Below is a small trained network, with its code and all its weights. Each question gives an input and a target symbol and asks what happens when units are switched off, that is, made to give their printed mean instead of their output.

import numpy as np


def w(rows, s, z=0):
    codes = np.array(rows[::2]) - 128.0
    scale = np.full(codes.shape[1], s)
    scale[-1] = z or s
    return codes * scale


def norm(h):
    return h / np.sqrt((h * h).mean(-1, keepdims=True) + 1e-5)


def f(y):
    return y / 2 * (1 + np.tanh(0.7978845608 * (y + 0.044715 * y**3)))


def softmax(a):
    e = np.exp(a - a.max(-1, keepdims=True))
    return e / e.sum(-1, keepdims=True)


def log_softmax(a):
    a = a - a.max(-1, keepdims=True)
    return a - np.log(np.exp(a).sum(-1, keepdims=True))


def net(x, mask):
    ids = ['ΔΞΣΦΨβγεηθλτ'.index(c) for c in x.split()]
    T = len(ids)
    res = E[ids] + P[:T]
    u = 0
    for l in range(3):
        r = norm(res)
        for j in range(3):
            rows = slice(4 * j, 4 * j + 4)
            q, k, v = (r @ M[l][rows].T for M in (Q, K, V))
            z = softmax(np.where(np.tri(T) > 0, q @ k.T / 4**0.5, -1e9)) @ v
            o = O[l][rows]
            res = res + np.where(mask[u + j], z, o[:, -1]) @ o[:, :-1]
        u += 3
        y = f(norm(res) @ A[l][:, :-1].T + A[l][:, -1])
        res = res + np.where(mask[u : u + 4], y, B[l][:, -1]) @ B[l][:, :-1]
        u += 4
    return log_softmax(norm(res)[-1] @ U[:, :-1].T + U[:, -1])


Q, K, V, O, A, B = {}, {}, {}, {}, {}, {}
E = w([
[153,162,122],'Δ',
[153,146,122],'Ξ',
[123,122,200],'Σ',
[145,146,123],'Φ',
[164,130,157],'Ψ',
[112,107,192],'β',
[147,139,114],'γ',
[99,247,159],'ε',
[149,149,116],'η',
[122,101,183],'θ',
[148,146,117],'λ',
[163,131,156],'τ',
],0.015)
P = w([
[254,194,140],'0',
[67,107,101],'1',
[209,139,141],'2',
[97,163,141],'3',
[82,133,105],'4',
[148,88,116],'5',
[70,176,87],'6',
[160,77,129],'7',
[92,189,89],'8',
[157,109,142],'9',
[123,215,143],'10',
],0.0095)
Q[0] = w([
[157,52,191],'L0H1',
[142,193,113],'L0H1',
[112,91,50],'L0H1',
[116,150,144],'L0H1',
[96,170,155],'L0H2',
[254,88,167],'L0H2',
[193,141,104],'L0H2',
[177,104,104],'L0H2',
[96,155,87],'L0H3',
[182,75,103],'L0H3',
[54,181,135],'L0H3',
[59,121,125],'L0H3',
],0.0084)
K[0] = w([
[87,201,114],'L0H1',
[160,91,101],'L0H1',
[112,49,63],'L0H1',
[127,136,151],'L0H1',
[178,130,128],'L0H2',
[49,193,128],'L0H2',
[100,162,43],'L0H2',
[108,191,126],'L0H2',
[60,81,239],'L0H3',
[2,139,115],'L0H3',
[235,94,195],'L0H3',
[196,62,133],'L0H3',
],0.0075)
V[0] = w([
[5,129,173],'L0H1',
[64,134,153],'L0H1',
[116,201,177],'L0H1',
[81,131,99],'L0H1',
[83,125,141],'L0H2',
[168,101,105],'L0H2',
[148,93,106],'L0H2',
[175,147,70],'L0H2',
[119,127,132],'L0H3',
[91,159,102],'L0H3',
[150,76,139],'L0H3',
[133,129,152],'L0H3',
],0.011)
O[0] = w([
[253,216,206,101],'L0H1',
[228,174,174,121],'L0H1',
[129,213,77,253],'L0H1',
[187,149,155,52],'L0H1',
[173,176,101,113],'L0H2',
[124,35,119,104],'L0H2',
[159,40,149,86],'L0H2',
[39,56,107,89],'L0H2',
[129,144,142,122],'L0H3',
[26,128,113,79],'L0H3',
[203,71,146,122],'L0H3',
[109,82,118,166],'L0H3',
],0.0059,0.0043)
A[0] = w([
[215,216,12,212],'L0N1',
[127,2,70,4],'L0N2',
[175,37,224,110],'L0N3',
[216,212,75,192],'L0N4',
],0.0049,0.0037)
B[0] = w([
[3,58,27,255],'L0N1',
[191,227,79,100],'L0N2',
[43,168,102,147],'L0N3',
[111,135,14,244],'L0N4',
],0.0042,0.0032)
Q[1] = w([
[66,91,120],'L1H1',
[110,123,217],'L1H1',
[144,104,124],'L1H1',
[144,135,237],'L1H1',
[155,176,87],'L1H2',
[159,158,133],'L1H2',
[152,63,142],'L1H2',
[133,135,133],'L1H2',
[142,96,69],'L1H3',
[100,157,199],'L1H3',
[99,80,181],'L1H3',
[202,2,108],'L1H3',
],0.0083)
K[1] = w([
[82,101,27],'L1H1',
[81,79,91],'L1H1',
[154,105,115],'L1H1',
[136,52,164],'L1H1',
[161,115,99],'L1H2',
[188,160,164],'L1H2',
[90,87,137],'L1H2',
[108,123,137],'L1H2',
[110,76,203],'L1H3',
[69,164,66],'L1H3',
[147,94,60],'L1H3',
[159,2,144],'L1H3',
],0.0092)
V[1] = w([
[144,116,44],'L1H1',
[151,36,63],'L1H1',
[129,65,179],'L1H1',
[164,123,45],'L1H1',
[168,31,94],'L1H2',
[125,1,103],'L1H2',
[111,149,108],'L1H2',
[93,59,204],'L1H2',
[225,69,144],'L1H3',
[193,157,16],'L1H3',
[74,231,87],'L1H3',
[92,224,65],'L1H3',
],0.0093)
O[1] = w([
[52,113,177,93],'L1H1',
[87,139,227,71],'L1H1',
[196,153,161,122],'L1H1',
[41,67,175,74],'L1H1',
[151,156,245,51],'L1H2',
[194,223,224,84],'L1H2',
[61,149,130,146],'L1H2',
[196,193,144,155],'L1H2',
[157,60,244,1],'L1H3',
[56,2,124,76],'L1H3',
[42,131,34,228],'L1H3',
[38,105,35,207],'L1H3',
],0.0082,0.0047)
A[1] = w([
[97,230,131,101],'L1N1',
[163,221,80,62],'L1N2',
[155,119,66,253],'L1N3',
[227,254,64,217],'L1N4',
],0.0066,0.0046)
B[1] = w([
[119,130,79,152],'L1N1',
[191,255,122,153],'L1N2',
[118,173,170,229],'L1N3',
[136,239,104,253],'L1N4',
],0.0091,0.0072)
Q[2] = w([
[45,155,110],'L2H1',
[155,243,17],'L2H1',
[77,110,154],'L2H1',
[1,92,111],'L2H1',
[150,240,154],'L2H2',
[90,197,78],'L2H2',
[117,157,22],'L2H2',
[137,117,165],'L2H2',
[115,34,119],'L2H3',
[51,181,111],'L2H3',
[71,202,110],'L2H3',
[99,76,105],'L2H3',
],0.0087)
K[2] = w([
[98,173,94],'L2H1',
[112,80,7],'L2H1',
[130,119,213],'L2H1',
[51,139,202],'L2H1',
[203,114,79],'L2H2',
[88,144,66],'L2H2',
[101,93,68],'L2H2',
[138,152,134],'L2H2',
[62,131,117],'L2H3',
[175,163,144],'L2H3',
[142,154,111],'L2H3',
[80,136,102],'L2H3',
],0.011)
V[2] = w([
[124,252,140],'L2H1',
[165,119,137],'L2H1',
[119,175,178],'L2H1',
[123,254,116],'L2H1',
[190,225,118],'L2H2',
[185,62,80],'L2H2',
[103,181,113],'L2H2',
[80,96,164],'L2H2',
[65,120,115],'L2H3',
[76,204,118],'L2H3',
[110,111,180],'L2H3',
[139,60,146],'L2H3',
],0.0094)
O[2] = w([
[140,35,58,234],'L2H1',
[85,129,95,91],'L2H1',
[100,42,36,138],'L2H1',
[158,57,72,255],'L2H1',
[18,60,152,193],'L2H2',
[69,206,222,68],'L2H2',
[179,79,197,203],'L2H2',
[178,133,80,99],'L2H2',
[139,74,75,131],'L2H3',
[119,51,156,231],'L2H3',
[93,135,59,87],'L2H3',
[122,224,2,36],'L2H3',
],0.0069,0.0072)
A[2] = w([
[158,254,95,94],'L2N1',
[117,140,139,194],'L2N2',
[53,232,81,254],'L2N3',
[158,128,70,83],'L2N4',
],0.0086,0.0069)
B[2] = w([
[183,187,15,155],'L2N1',
[148,120,223,153],'L2N2',
[254,137,154,255],'L2N3',
[206,215,83,145],'L2N4',
],0.0085,0.0091)
U = w([
[59,57,69,100],'Δ',
[130,46,161,100],'Ξ',
[164,169,83,62],'Σ',
[126,86,142,41],'Φ',
[149,92,186,110],'Ψ',
[244,215,123,177],'β',
[143,68,170,50],'γ',
[73,190,83,119],'ε',
[108,80,140,75],'η',
[199,151,197,253],'θ',
[125,59,166,111],'λ',
[140,93,172,172],'τ',
],0.011,0.0047)

Each question gives the input, a string of symbols that net reads in full, and the target symbol t.
The units are the heads (4 rows each of Q, K, V and O) and the neurons (one row each of A and B). Each row of codes is followed by its name. A weight is (code - 128) times the scale printed after its matrix; where a second scale follows, it is the last column's (O, A, B and U).
mask holds one flag per unit, layer by layer, with each layer's heads first. A switched-off unit (its flag False) gives its mean, the last column of its rows in O or B, instead of its output. The means were averaged over made-up inputs and are rounded, as every weight is.
A unit's drop is (log p(t) with every unit on - log p(t) with that unit switched off) / (log p(t) with every unit on - log p(t) with every unit switched off).
The circuit of an input: a set's keep is (log p(t) with only the set's units on - log p(t) with every unit switched off) / (log p(t) with every unit on - log p(t) with every unit switched off). Starting from the 12 units with the biggest drops (on a tie, the unit counted first), units are removed one at a time, each time the one whose removal leaves the highest keep (on an exact tie, the one counted first), for as long as the keep stays at least 0.8.
circuit, biggest first: the units of the circuit, biggest drop first
unit that matters most: the unit with the biggest drop
k most important neurons: the k neurons with the biggest drops, biggest first
heads that matter: for each layer, one digit per head in row order, 1 if its drop is at least 0.15 and else 0, layers parted by /
drop of u: that unit's drop, to one decimal
input Ξ Δ β Δ η, target Δ: circuit, biggest first -> (L1H1)
input Ξ β η Σ Σ Δ Δ θ, target Δ: circuit, biggest first -> (L1H3, L0H3, L0N3)
input Σ Δ Ψ, target Δ: heads that matter -> 100 / 100 / 000
input θ θ λ, target θ: heads that matter -> 111 / 111 / 000
input β Δ τ, target Δ: circuit, biggest first -> (L0H1, L1H1)
input β β β β β, target β: heads that matter -> 000 / 100 / 000
input β β Δ β β β Δ τ Δ β, target Δ: heads that matter -> 000 / 001 / 000
input Δ Δ Δ β β β β θ, target β: circuit, biggest first -> (L1N4, L0H1)
input Δ τ θ τ β β Ψ Φ ε Δ Ξ, target Δ: heads that matter -> 100 / 000 / 000
input β Σ β β β, target β: 2 most important neurons -> (L0N1, L1N4)
input Δ β θ β Δ β θ θ Δ θ, target Δ: heads that matter -> 111 / 011 / 000
input Δ Δ β θ β λ Δ Σ, target Δ: 2 most important neurons -> (L2N3, L0N3)
input Σ Δ β, target Δ: heads that matter -> 101 / 001 / 000
input Ψ Δ Σ Δ Δ γ, target Δ: heads that matter -> 001 / 000 / 000
input Σ Δ β β θ, target β: unit that matters most -> L0H2
input Δ β Δ Δ, target Δ: heads that matter -> 000 / 100 / 000
input θ Σ θ β, target θ: 2 most important neurons -> (L0N1, L0N4)
input β β Δ Δ Σ, target Δ: heads that matter -> 000 / 001 / 000
input τ θ λ, target θ: heads that matter -> 101 / 111 / 000
input τ Δ λ, target Δ: unit that matters most -> L1H2
input θ θ θ, target θ: heads that matter -> 001 / 001 / 000
input η θ τ Ψ β λ θ β ε Δ Ψ, target Δ: heads that matter -> 010 / 010 / 000
input Δ ε Δ ε, target Δ: drop of L1H2 -> 0.1
input Ψ ε Δ Σ Δ γ, target Δ: drop of L1N2 -> 0.0
input τ Δ ε, target ε: drop of L0H1 -> -0.1
input θ Δ τ, target Δ: drop of L0H1 -> 0.2
input β β τ Δ Δ, target Δ: unit that matters most -> L0N3
